-2 -27 -46 -25 -12 -49 -9 -109 13
5 -93 -85 33 -22 -39 -6 -68 8
5 -76 -87 29 -18 -39 -8 -66 8
8 -94 -93 -32 -20 -40 -4 -67 7
-2 -49 -26 70 -12 -48 -10 -107 -1
->
13 -109 -9 -49 -12 -25 -46 -27 -2
8 -68 -6 -39 -22 33 -85 -93 5
8 -66 -8 -39 -18 29 -87 -76 5
7 -67 -4 -40 -20 -32 -93 -94 8
-1 -107 -10 -48 -12 70 -26 -49 -2

-44 -6 36 -77 8 76 18
1 63 -45 22 -13 11 -91
-5 -16 -21 74 -4 69 -60
-4 6 40 -39 26 -12 -19
31 1 -14 -2 21 42 -14
23 -32 14 38 -39 28 28
18 79 7 101 -4 60 -31
->
18 76 8 -77 36 -6 -44
-91 11 -13 22 -45 63 1
-60 69 -4 74 -21 -16 -5
-19 -12 26 -39 40 6 -4
-14 42 21 -2 -14 1 31
28 28 -39 38 14 -32 23
-31 60 -4 101 7 79 18

-65 12
-79 5
29 0
->
12 -65
5 -79
0 29

78 74 46
56 34 66
42 97 37
51 39 49
62 54 35
47 54 54
40 38 45
34 66 57
39 52 34
->
46 74 78
66 34 56
37 97 42
49 39 51
35 54 62
54 54 47
45 38 40
57 66 34
34 52 39

18 -51 -63
40 67 54
34 34 53
-44 -38 66
72 -78 -31
-22 -7 19
38 -35 -35
-17 -31 48
-7 42 -19
->
-63 -51 18
54 67 40
53 34 34
66 -38 -44
-31 -78 72
19 -7 -22
-35 -35 38
48 -31 -17
-19 42 -7

15 79 -72 36 0 -23 59 -46 40 13 58
-71 10 43 -81 49 66 64 59 7 64 25
-38 -7 -81 5 60 17 67 63 35 71 -60
-34 -60 -56 -14 -61 -36 10 -25 -51 -72 52
79 -11 0 11 -35 -46 -20 77 -20 41 65
-76 -35 -64 -31 18 81 7 -44 80 15 2
-59 7 -68 15 64 -77 -62 51 -62 69 30
-38 -79 75 0 82 6 50 -62 43 35 12
->
58 13 40 -46 59 -23 0 36 -72 79 15
25 64 7 59 64 66 49 -81 43 10 -71
-60 71 35 63 67 17 60 5 -81 -7 -38
52 -72 -51 -25 10 -36 -61 -14 -56 -60 -34
65 41 -20 77 -20 -46 -35 11 0 -11 79
2 15 80 -44 7 81 18 -31 -64 -35 -76
30 69 -62 51 -62 -77 64 15 -68 7 -59
12 35 43 -62 50 6 82 0 75 -79 -38

61 27 47 21 5
-47 18 -8 86 2
->
5 21 47 27 61
2 86 -8 18 -47
